Here is a tiny trained network, its code and every weight. The questions are about switching its units off for an input and a class, where a switched-off unit gives its printed mean instead of its output.

import numpy as np


def w(rows, s, z=0):
    codes = np.array(rows[::2]) - 128.0
    scale = np.full(codes.shape[1], s)
    scale[-1] = z or s
    return codes * scale


def norm(h):
    return h / np.sqrt((h * h).mean(-1, keepdims=True) + 1e-5)


def f(y):
    return y / 2 * (1 + np.tanh(0.7978845608 * (y + 0.044715 * y**3)))


def log_softmax(a):
    a = a - a.max(-1, keepdims=True)
    return a - np.log(np.exp(a).sum(-1, keepdims=True))


def net(x, mask):
    res = np.array(x, float).reshape(1, 3) / 4 @ E
    u = 0
    for l in range(2):
        y = f(norm(res) @ A[l][:, :-1].T + A[l][:, -1])
        res = res + np.where(mask[u : u + 9], y, B[l][:, -1]) @ B[l][:, :-1]
        u += 9
    return log_softmax(norm(res)[-1] @ U[:, :-1].T + U[:, -1])


A, B = {}, {}
E = w([
[70,255,138,81,120,173,164],'x0',
[205,140,47,131,73,174,98],'x1',
[177,84,150,117,56,123,118],'x2',
],0.0081)
A[0] = w([
[128,196,127,114,110,203,49,116],'L0N1',
[175,188,145,122,57,145,137,207],'L0N2',
[161,68,189,214,189,62,109,221],'L0N3',
[220,135,65,180,175,122,75,125],'L0N4',
[102,158,220,57,139,150,117,125],'L0N5',
[229,140,112,128,189,181,150,148],'L0N6',
[85,151,141,80,197,159,157,139],'L0N7',
[183,123,2,135,124,161,90,251],'L0N8',
[177,134,187,108,128,107,84,75],'L0N9',
],0.0081,0.002)
B[0] = w([
[89,160,184,215,14,183,161,177],'L0N1',
[63,172,156,133,175,124,202,186],'L0N2',
[100,173,73,161,112,32,156,254],'L0N3',
[154,12,165,201,155,123,66,199],'L0N4',
[165,79,222,10,232,194,146,174],'L0N5',
[78,72,136,109,89,92,58,160],'L0N6',
[119,2,100,152,152,114,153,175],'L0N7',
[97,35,99,132,119,172,25,238],'L0N8',
[188,64,140,78,168,152,139,138],'L0N9',
],0.0067,0.0074)
A[1] = w([
[99,88,155,136,148,65,71,167],'L1N1',
[99,180,99,255,73,193,141,173],'L1N2',
[109,121,85,116,161,85,156,115],'L1N3',
[133,72,116,90,194,147,111,112],'L1N4',
[115,42,143,88,115,131,59,55],'L1N5',
[120,98,116,179,143,39,192,79],'L1N6',
[83,192,151,166,222,140,157,236],'L1N7',
[140,112,111,164,135,30,202,89],'L1N8',
[150,120,65,144,82,188,128,250],'L1N9',
],0.0098,0.0022)
B[1] = w([
[190,88,82,190,69,130,152,253],'L1N1',
[66,255,197,157,93,129,134,215],'L1N2',
[126,165,179,103,129,70,110,175],'L1N3',
[115,133,104,150,101,229,165,178],'L1N4',
[150,123,137,138,89,69,155,219],'L1N5',
[136,238,187,89,93,76,76,251],'L1N6',
[199,67,140,123,95,104,112,222],'L1N7',
[168,232,81,58,86,41,211,243],'L1N8',
[38,182,121,215,148,194,196,195],'L1N9',
],0.0076,0.0064)
U = w([
[185,187,141,103,77,9,159,167],'0',
[152,172,68,117,206,194,89,5],'1',
[134,95,235,53,200,181,201,189],'2',
[127,151,58,46,178,207,45,12],'3',
[165,180,88,89,161,202,56,4],'4',
[138,81,85,233,52,153,70,212],'5',
[149,186,78,75,149,200,42,8],'6',
[18,224,179,190,53,218,130,161],'7',
],0.011,0.0046)

Each question gives the input, the list of numbers given to net, and the class t.
The units are the neurons (one row each of A and B). Each row of codes is followed by its name. A weight is (code - 128) times the scale printed after its matrix; where a second scale follows, it is the last column's (A, B and U).
mask holds one flag per neuron, layer by layer. A switched-off neuron (its flag False) gives its mean, the last column of its row in B, instead of its output. The means were averaged over made-up inputs and are rounded, as every weight is.
A unit's drop is (log p(t) with every unit on - log p(t) with that unit switched off) / (log p(t) with every unit on - log p(t) with every unit switched off).
The circuit of an input: a set's keep is (log p(t) with only the set's units on - log p(t) with every unit switched off) / (log p(t) with every unit on - log p(t) with every unit switched off). Starting from the 12 units with the biggest drops (on a tie, the unit counted first), units are removed one at a time, each time the one whose removal leaves the highest keep (on an exact tie, the one counted first), for as long as the keep stays at least 0.8.
units of the circuit, in order: the units of the circuit, biggest drop first
top k neurons: the k neurons with the biggest drops, biggest first
k most important neurons of layer l: the k neurons of layer l with the biggest drops, biggest first
drop of u: that unit's drop, to one decimal
input [1,3,-1], class 7: top 2 neurons : L0N1, L1N2
input [1,-6,0], class 2: units of the circuit, in order : L0N5
input [-8,-2,-2], class 0: units of the circuit, in order : L0N3, L1N8
input [0,4,-7], class 5: top 4 neurons : L0N8, L0N4, L0N6, L1N6
input [1,5,6], class 7: 2 most important neurons of layer 1 : L1N9, L1N2
input [1,-5,-5], class 2: top 4 neurons : L0N5, L0N3, L1N4, L1N5
input [3,-6,-5], class 2: top 2 neurons : L0N5, L0N3
input [2,-1,-7], class 2: top 2 neurons : L0N3, L0N8
input [2,-4,0], class 2: drop of L0N5 : 0.7
input [5,7,3], class 7: drop of L0N3 : 0.0
input [2,5,2], class 7: drop of L1N2 : 0.1
